Each row is followed by its class.
[-199 -153  -10  206   -2   89   29   29   82   17   41 -184   46 -107
  134   53  101 -114  194 -159 -451  114 -151   90    7   52   65 -132
  -28 -210 -142   19 -173   28  275  290  -43  105  170   26  424] : Bulu
[-176   17 -173  257   94  201 -116 -101   15   36  215  -11   11  -25
   56  -13    8 -147  103  243  -58  -96 -139  -38 -120   54   78 -145
   20    8  -11 -132  -13  -41   39  215   36   36  -79 -129  172] : fisu
[-112   23  -88  313   62  113 -164  -82   54   35  223   -3   47    3
   51  -24   39 -138  160  227  -60  -99 -154  -56 -129   97   30 -159
  -26  -22  -27 -175   29  -12    7  182   51   16  -52 -123  163] : govi
[ -25 -242  -46  169   82  -27 -285  -92 -112   26  -63 -314   -5    9
  -62  190  -90 -103  257 -127 -416  113 -326   31 -158  -74  269    1
  -84  -34 -252   22  -36   42  241   -9   80  115   71  -30  262] : Tav
[ -35 -140 -124  155  -68   81 -169  -30  119  -66 -173 -111  -13  127
  115 -147 -251   20 -145  -16  -78  164  236 -129  -47  -12  -11   22
  108   -6  283   -8 -132   71  115   64 -107  135 -236  -72   59] : zan
[  40  -96  -57  -49  -72  129  -65  -57   99   15 -193 -109 -102   47
  147 -169 -278    1  -84  -52  -88  243  174 -136  -95  -71  -64   90
  191  -31  251   -6 -116   31    8   11 -104  123 -246  -49   70] : fote
[-184   43 -165  279   35  162  -87  -81   61   90  221  -17   53  -40
  129  -16   62 -133  151  188  -71  -85 -135  -43 -100  125   16 -153
  -21   11   19 -158  -17  -53   55  167   54   54  -59 -103  191] : Nit
[ 397 -299   74  587  589  145 -698 -370  226   70 -239 -141   57   66
  315  306 -461  134   88   49  -18 -248 -355  202 -146  -74    8  -22
   92  233 -109   33  -57  -34  159  -67  151  173 -298  -17 -334] : Tav
[ -54 -200  -58  -28  -82  103 -117  -62  156   -6 -211 -114 -111   98
   79 -203 -254   62 -146 -105  -98  171  272 -135  -70   47  -60    7
  140    6  218  -66 -166   64  120  121 -100  128 -199  -63   19] : ges
[-272 -122  424  221  216  165   36  239   83 -206 -116 -706 -121 -180
   56  186  -40 -247 -111 -173 -175 -188  100   85 -234 -134 -244 -248
 -106 -212 -140 -204  122  -20  229  147   44  106  499 -164  352] : fisu
[ -80 -235  -77  -32   80  -67  219  138  137    0  100  -18  310 -117
  210  -88 -107   84 -120  150   37   15   42    3 -147  -87 -220 -244
  138   58  -65  -94  125 -232   13 -151 -176  -54    1  103  254] : Nit
[-389  -35   10  150   76   36  241   -9  516  177  104 -599  133 -112
  532  -16   38 -120   88 -203   50  147  114 -233  155  130 -185 -322
  297 -475 -107  -23  227  107  151  -29 -439 -199  -84 -353  -16] : zimo
[-171   40 -140  311   29  207  -51  -85   -7   51  248  -42   21  -29
  121  -36   88 -187  133  152  -93  -72 -190  -20 -135   77   98 -146
    1   -9   39 -161   12  -30   12  164   33   26  -25 -132  180] : Nit
[ 246  444  489  133  395  195  461  156  101 -193 -201 -155  -24  -41
  328 -155   25  -67  497  -93   84 -278 -156  137   -7  -63 -171 -323
  177   60  -68   10  -70  105 -157 -491 -194  271  140 -100  249] : Bulu
[-250 -184   64  222  194  -31  287  -62  -64  294  165 -200   61 -161
  307  162   69   14  267  -10 -333   82 -121  -59   50  -83   12 -120
   39  -56 -234   65 -116  -17  241   36 -179 -176   97  181  444] : zimo
[  30 -286  -71  -13  104 -202  368  170   58  -90  230   36  320 -122
  150 -181    7   43    8  324  -86   77   14 -123 -184 -118  -32 -207
  121   16  -30  -90   58  -93 -108 -209 -253  -86   74   82  228] : ges
[-162   55 -159  281   -2  146 -102  -73   47   79  196  -13   25  -31
   74   27   54 -161  148  214  -85  -59 -133  -12 -147   92   51  -90
   -5   11   15 -125   -3  -20    9  207   96   51  -40 -109  199] : Tav
[ 286    4  118  573  305   84  -47  -32 -141  133  174 -111  122  139
 -104   15  -48   55  149  211  163  -37 -122  -88 -133    0   24 -287
   82   46 -138  -79   87   16  -56   17 -161 -127 -103   76   82] : mipug
[ -35  -95  -34  219  -39   -4 -151   13   92   40 -124  -93  -24   28
  130 -145 -172   36  -74  -33 -110  168  209 -119 -106  -39  -73   20
   20    4  202  -45 -119   79   55  143  -62   70 -210  -42   57] : govi
[ 141   53   10  702  344  135   43  -18  -76  115  238 -141  141  112
  -54   88   20   12  125  222  139  -41 -115  -76 -157   36   66 -216
   59   35  -65  -54  103   19  -75   13 -207 -103    1   89   94] : ges
[  85 -282  -27  100    3 -218   50   98  149 -114  157 -105  185  -19
   80 -172 -277   -8    9  172  -58   86   24  -73  -21  -46 -134 -127
  158  -13  -13 -109  -47 -121 -141 -189 -220  -99  -39  106  279] : zan
[ 182   48    6  739  315   80  -41   -1  -52   84  229 -135  189  140
 -127    9   11  -11  137  259   79  -25 -138 -134 -202  -12   43 -285
   76   -1  -18  -94  135   23  -50  -65 -250 -144  -55   59  148] : govi
[  98 -318  -44  122   64 -252  145  184   42   24  209  -46  266 -102
  206 -199 -116   19 -134  203 -172  157   13 -150 -116 -112 -119 -240
   97  -40 -111  -68  -18 -128 -108 -216 -229 -122 -120   97  457] : Nit
[  82 -181  -87  -66  -51 -259  124  158   -2  -99  170  -17  324  -56
  -28 -101  -47   67  -67  222  -52  104    5  -42 -141    1 -102 -153
 -108   27   88  -39   50 -145 -119 -270 -184  -92 -170   26  248] : zan
[  24 -322    4  141    2  -42  -85  -81  -37   50 -176 -290   -5  -99
  257  -29  -56    5   53 -192 -220   51   -7  -35  -60 -119  116 -116
  192  -57  -60   -2 -126   71  265  115 -278   37   54  -23  273] : fote
[-457   10  166  477  -91  248  350   89   85  183  133 -433  118 -333
  -19  137  566  298 -234  -87  114   76  153  119  -92 -191 -149 -562
  111 -112 -205   95   65   66  325  454 -360 -286   61   -9  -33] : zimo
[ -73    7 -145  899  229  -10  160   22  442 -108  117 -418   20  -45
 -269  289   36 -255 -210  180 -318   31  -46 -100  184 -104 -155 -274
   69 -341  230   99 -122    8  247 -150 -322 -159 -117  -47   47] : fisu
[-158   16 -139  365   66  123 -107  -71   55   96  231  -22   57  -34
  138  -48   80 -119   91  165 -122  -92 -145  -28 -115   86   42 -217
    7   15   13 -145   11  -34   46  174   22   35  -83  -90  210] : Nit
[-198 -339  -54  123   42   11  129 -118 -350  216   17  -99   69 -220
   65   -1  204   78  -73  -30 -397  114 -149   46 -232 -177  316  -98
  -59  -34  -45  108   13  -16  151  191  -79 -228   -3 -104  293] : fote
[ -39 -112  -59    9  -87   29  -83  -27   44  -38 -161  -33  -41  113
  137 -174 -265   68  -91 -110 -115  216  246 -100  -60   -8  -30   62
   55  -11  215  -13 -120   17   30   32  -44   44 -252  -73   70] : zan
[  56 -243   19  470  662  289  -38  -20  212   66  -18 -161  318   81
  182 -205    6   18  141  215  183   73 -267  -29  -75 -128  265 -368
  527   61  -57 -108   83   67  -43  -59 -231  248  -87 -163 -205] : Bulu
[-122 -156   46  251  125   -1   54   48   -5   40   97 -169  -11  -38
  150  176  263  -93   53 -107 -289   65 -136   64 -110   27  156  -33
 -247 -229 -199  -22  -65  172  127  162  -46  -86  134  -26  250] : ges
[ 229 -290   72 -207 -291  372  -81 -101 -265 -177 -388 -360  -27   14
   25   26 -461  197  244  -60  260  182  294   45   79 -466 -277  -64
  512  299  -65   62 -100  -96  510 -141  -16  331 -265    0 -166] : zimo
[-131   75 -114  299   20  185  -91  -70   80   24  218  -39   11   31
   36  -25   65 -137  128  177  -58  -74 -142  -54 -123  121   89 -180
   16  -31   30 -126    2  -35   23  206   18   26  -97 -131  218] : Bulu
[ 267  -62  -47  244   18   50  -56  -43  145   75 -257 -155   56 -246
 -134  195  -26 -191  115  274  117  114  -74  -67 -116  -71   69  235
 -265 -254  391  241 -253  281 -230   32 -268  -51 -133  -36 -294] : fote
[-110  -86  -36   67 -110  124 -116  -25   87   21 -169  -84  -45   55
  160 -140 -194   61  -85 -122 -119  178  183  -78  -95  -58 -148  -68
   92    6  208  -43 -104   -2  137   44  -77   67 -257  -42   78] : Nit
[   2 -226  -11  -56  -66 -182  143  206   86  -62  120  -40  262  -71
   -5 -256   20   95  -81  201  -78  104   77 -139 -154  -29 -153 -306
   98  -66  -45  -99  119 -126  -56 -116 -277  -97    5  114  286] : mipug
[ -92  -20  -11  311  283 -224  329  136  -31  265  -29 -310  144 -472
  378  169   32 -152  465   96  234 -126  211 -269  -41  -74   31  304
  174  144  129  -98  -38   94 -205 -260 -310    7  418   54  -90] : mipug
[ 166 -225  114 -134  129 -194  147  215  -31   45  164  -57  271 -118
  -12 -215  -80   61 -130  312   29   73   36  -21 -273 -151  -89 -233
   -8   35  -92  -57  110 -140 -200  -36 -131 -100  -14   14  341] : Tav
[-163   19 -186  236   45  185 -109  -97  -10   37  229  -19   47  -38
   31  -26   56 -151  100  176  -94  -98 -168   12 -132  102   64 -169
    6    2   12 -131    7  -24   43  205   53   48  -77 -174  167] : fisu
[ -15 -133  -79 -114 -165   76 -140  -40   39   -7 -172  -84  -87   58
   71 -172 -256   20 -109  -73  -83  259  213 -149 -106  -43  -32  111
  136  -34  249  -45  -70   13   34   87  -56  122 -193  -68   29] : fote
[-173   19 -177  226   55  158 -116  -98   -4   76  214   39   58  -42
    6  -13   72 -121  133  228  -80  -74 -163  -23 -128  100   60 -182
  -14    0   -1 -130  -19  -28   17  191   43   40 -115 -120  195] : fisu
[  91 -163  -17  -55  -78  -14 -168  -32   86  -20 -231  -55  -41  130
   33 -222 -232   88 -164  -87  -74  214  242 -162  -96  -82  -62  -11
  150    6  217  -37  -98   29   87   55 -102   63 -286  -58   24] : govi
[ 127 -145  -60   88   -1 -185   91  128  -43  -61  127  131  262  -79
   44 -154  -11  129  -27  220 -108   63  -18   -9 -116 -128 -203 -255
  100   10  -49  -29   31 -228  -73 -205 -177 -130 -110   61  230] : fote
[ -64  -88   19  692  223 -275 -238  181  568 -227 -165 -339  294    2
  176  133 -135  -86  -55  133 -175 -129   79   47 -254 -111 -616 -449
   98  -37  119 -162  -81 -266  125  182  278  187  -51 -195  274] : zan
[  -3  134   90 -126  238  115  283  164  -71  -69 -170 -204    7 -195
  330  307 -319 -257  524  242  194   -9 -253  -18   70 -166 -183   70
 -145   35 -237  -25 -260 -241  -65 -537  -80  307  203  117   29] : zimo
[  42  -42  -92 -137 -171  294 -172  145 -184   95 -390 -223   -7  228
  -77 -210   99 -144  -39 -176   -7  207    8   37 -224 -226 -287 -271
  544  -86   45   -2   96  -75  116  228   61   84  118    8  202] : Bulu
[ 167   83  178  613  325  108  -11   13 -124   91  212 -164  146  117
 -101   49    3  -15  150  161  154  -47 -156  -44 -112  -20  -20 -275
   66   39  -65  -89  168   37  -88  -39 -213 -146  -55   71   70] : govi
[ -82  -58  -44   36  -87   95 -134  -19  102  -69 -159   -3 -115  116
   53 -125 -290    1  -98  -48  -48  158  223 -107  -80  -44 -108   13
   41   -7  241  -75 -207   51   74  111  -85   94 -249  -53   45] : fisu
[-189 -141 -100  -50   28  190  154  -78 -115  263   52 -217    0 -257
  195  -26  105 -148  165   24 -139  107 -202   34 -158    1  219  -53
   81 -105   43  -72  -83   36   -5  129 -205  123  159   23  372] : fisu
[  75 -299   98 -360   -4 -108  212  142    4  -24  133 -105  219 -141
  245 -195 -124   23   31  158   -9  122  -19  -67 -168 -131 -194 -241
  126  -48 -124 -176   97 -201  -85 -207 -167  -71   30   54  269] : Nit
[-238  -33   37  108  281  231 -221   14  417  100 -345 -411  -67 -242
  225   68 -424 -220  402 -293   23 -140  167   46   -7  -70  -41  126
  319   -9 -170   13 -123    9  154  291  -84  393  349  -76  192] : Bulu
[-232 -268   16   71   60   10  134  -65  -51  147  109 -314   44 -148
  211   82   11  -94   92 -160 -164  115 -135  -49  -52   -9  188   35
   65  -76 -167   20  -35   17   74  189 -134 -136  188    4  186] : zimo
[-178  -12  117  128   52   10  299   73   23   -7 -443 -503  -52 -193
  142   35  -29   61  466 -245   45  -46   42  140  -52 -270 -191  132
  279  269  114   67 -135   87   64 -298 -163   90  310   93   -1] : ges
[ 152 -228   16  154   91 -193 -111  175   52  -61  107  -68  322   18
   16  -76 -181   16  -99  188  -76   26  -48  -40 -312 -136 -286 -320
   12   73   11 -115   -8 -209  -27 -222 -165  -27 -174   20  496] : Nit
[   2 -101  -47   48  -39   37 -121    8   69    3 -235 -120  -59   27
   57 -142 -200   -1  -66  -60 -105  172  212 -155 -114  -29  -52  103
   27   -2  238  -22 -171    5   40   21 -116   80 -182  -37  145] : govi
[ -24 -142  -74  -11    2   43 -148  -80  201   42 -202  -30  -95  107
   99 -195 -257   73 -146  -78 -145  205  193 -146  -31  -75  -13   -5
  191    2  236    3 -196  -22  122    4 -113  178 -263  -34    1] : zimo
[-119   23 -114  319   20  118 -163  -71   38   43  211   -9   63  -14
   55   -8   62 -135  132  201  -75  -71 -146  -14  -86   68   10 -154
  -10  -26  -23 -127   20   18   56  209   77   52  -73 -140  138] : govi
[ 101 -183   -2 -183  -21 -134  106  178  205 -111   90 -106  225    2
  -13 -166 -167  -59   47  260  -81  119  -47 -175 -166  -83 -192 -312
  121 -140  -58  -63   44 -174  -76 -238 -288  -83 -101   76  437] : Bulu
[ 157   51   51  641  399  128   63  -17 -138  153  173 -121  157   96
   23   25    5    5  128  162  115  -69 -151 -100 -155  -48   97 -284
  130  102  -70  -62  124  -35  -50  -55 -238 -121  -15  121  143] : Nit
[   9 -115  -94  -68 -119   82  -65  -51  101   43 -232  -76 -101   38
  145 -196 -264   16 -123  -70  -36  196  258 -110  -98  -48  -22   56
  183   12  237  -44 -127  -13   37   49  -89  107 -241  -96   54] : Tav
[  28  -91   -2  -43 -152   34  -91   -3   27   10 -223  -23  -91   98
  103 -203 -154   52 -149 -149  -61  226  250 -113  -70  -99  -58    2
  133  -13  223   33 -143   29   18   41  -91   74 -303  -65   12] : zimo
[ -84   29 -136  361   66  141 -125 -106   25   25  225  -29   46   35
   73   16    3 -151  119  221  -55  -64 -156  -31  -79  103  101 -124
    2  -26   37 -101  -55   -6  -12  187   18   37  -68  -98  219] : zan
[ 139 -264   -2 -258   55 -173  159  131   74 -107  116  -53  274   45
  -34 -255  -72   66    2  228   32  114  -16 -139 -107  -69 -142 -270
  185  -14 -100 -175   97 -177  -23 -241 -215  -86  -16   21  190] : govi
[ 123   26  103  619  347   75  -13    0  -85   86  167 -115  205  170
  -84   54   16   32  183  222  134  -41 -144  -46 -110  -25   46 -317
   88   65  -33  -54  124   65  -57  -30 -220 -108  -70  126  140] : zan
[ 144   58   74  608  354   98  -12   15 -106  147  178 -157   94  112
  -33   94   10  -58   98  148  135  -42 -134  -90 -105  -66   60 -217
  111   66  -97  -21   48  -29  -67    6 -205  -93  -27  120  112] : zimo
[ -64 -169 -108 -164   57   52   79 -148 -120  243  -22 -158   35  -61
  101   67   57  -11  100   95 -188   92 -158   -7 -122 -103  156  -26
  -21  -58  -90  116  -81  -85  228  222  -78 -154   -5  -31  402] : Tav
[  41 -140   20   -9  -46  -19 -160  -21  122   14 -192  -55  -39  149
   58 -193 -210   82  -62  -83  -69  195  193 -145  -91   -7  -88  -43
   94  -31  169 -105  -96   55   81   36 -106   76 -224  -21   77] : govi
[-438 -231   21 -648  -66  307   53 -125  128   95 -116 -332   35  -42
 -281  -31 -430   96  108 -212   -1  176 -378  213 -217  -46  -67 -374
  444  227 -368 -211  126 -177  231  -64   72  370  275   49  -80] : Tav
[ 476 -195  168  643  202  -31 -389  101  -29   20    0 -245  106   -5
   -1  -66   22   95 -284  -77 -121   38 -140  268 -238  -28   84 -502
 -280 -189 -207  -29  441   55  -75  285   -2  -37 -253   81 -452] : govi
[-109   66 -135  294   54  206  -92  -75   42   15  224  -61   19   34
   43  -28   69 -123  147  211  -65  -87 -152  -75 -154  128  114 -159
   -2   -5    4 -128   12  -44   45  183   53   36  -75 -152  214] : Bulu
[ -88 -381   26  123   58  -71   17  -92 -106  187   -3 -279   96 -146
   95   -9  123   22 -129  -75 -338   63  -45  -46 -104  -27  116 -181
   72 -126   13   24   31   33  236  238 -162 -141   71  -62  310] : fote
[ 155   82   40  656  420  111   41  -16  -34  176  270 -122  160   81
  -11   58   49  -37  161  229  123  -38 -202 -110 -166  -15  113 -271
   63   40  -46  -95  113   -4 -116  -23 -255 -131  -57  128  125] : Nit
[ -19  -11   46 -218 -274  297  -75  218  193 -289 -208 -325   -5 -298
 -282   18   -7 -236  -51 -320  -32  165   24  395 -171 -343 -142   62
  306  -59  190   24   24  114   49  256  -54  498  397  -19 -335] : fote
[  -8 -211 -104  -68  -22 -135   79  144  202  -89  140  -61  220  -47
   51  -96 -127  -29  -12  249  -18  104   17 -129  -64  -43 -247 -219
  119 -104 -114 -131   48 -202  -37 -198 -213 -106 -118   15  272] : fote
[  81   71   62  537  302  153   76  -38  -69  135  203 -128  141   73
  -20   56  -12   -6  213  155  115  -30 -173  -65 -120  -15   -4 -244
  209   65  -85  -63  154   29  -63    6 -225 -126   16  130   75] : fote
[ 107 -110  -13  489  299 -294 -198  214  198   69  -39 -269  174 -218
 -244   47  334  100 -276   66  -74   44   -5  -32 -211   27   58  -62
 -351   92   36   65 -399   53 -111   24  -84   39 -189 -172   -5] : zimo
[  44  239   38 -520  146  124   82 -174  330   16 -190  217   96  -82
  301 -102  160  117  321  -65  136 -185  185   55   -8  -10 -372   28
  331   41  375  -19   86  107   50 -269   54   76 -238 -383 -427] : fisu
[ -15 -254  161  215  445 -208   -2  271  593 -110 -167 -472  132  -95
 -205  205  -38 -141 -276 -344  -60 -194  122  141  -55  109 -259   -3
   77 -241 -234 -128   10  -74  135   59   -1   99  685  -36  163] : mipug
[-161    9 -271 -126 -309  193  405  136 -171 -146 -456 -345   68 -303
 -160 -163  -94 -214   48   81   29   64  173   42 -194 -260  -80  124
  305  261  597   89  -96 -204   13 -179  -64  336  215 -144   24] : Tav
[ -45  -65  -21  -40  -20   80 -129    0  147   36 -162  -11  -65   65
   94 -217 -159   42 -118 -109 -128  197  208 -126 -125   14  -44    3
   33  -40  244  -73 -143   30   31   77  -61  133 -194  -61   65] : Nit
[-367  228   98  -56  672  465  323 -247  -61  278  -15   36  212 -111
   88   69   72  302  103  208  -97 -125 -205   24 -205  -65   10 -278
  139  151   11  171   52 -161  277 -190   31  171    6 -301  274] : fisu
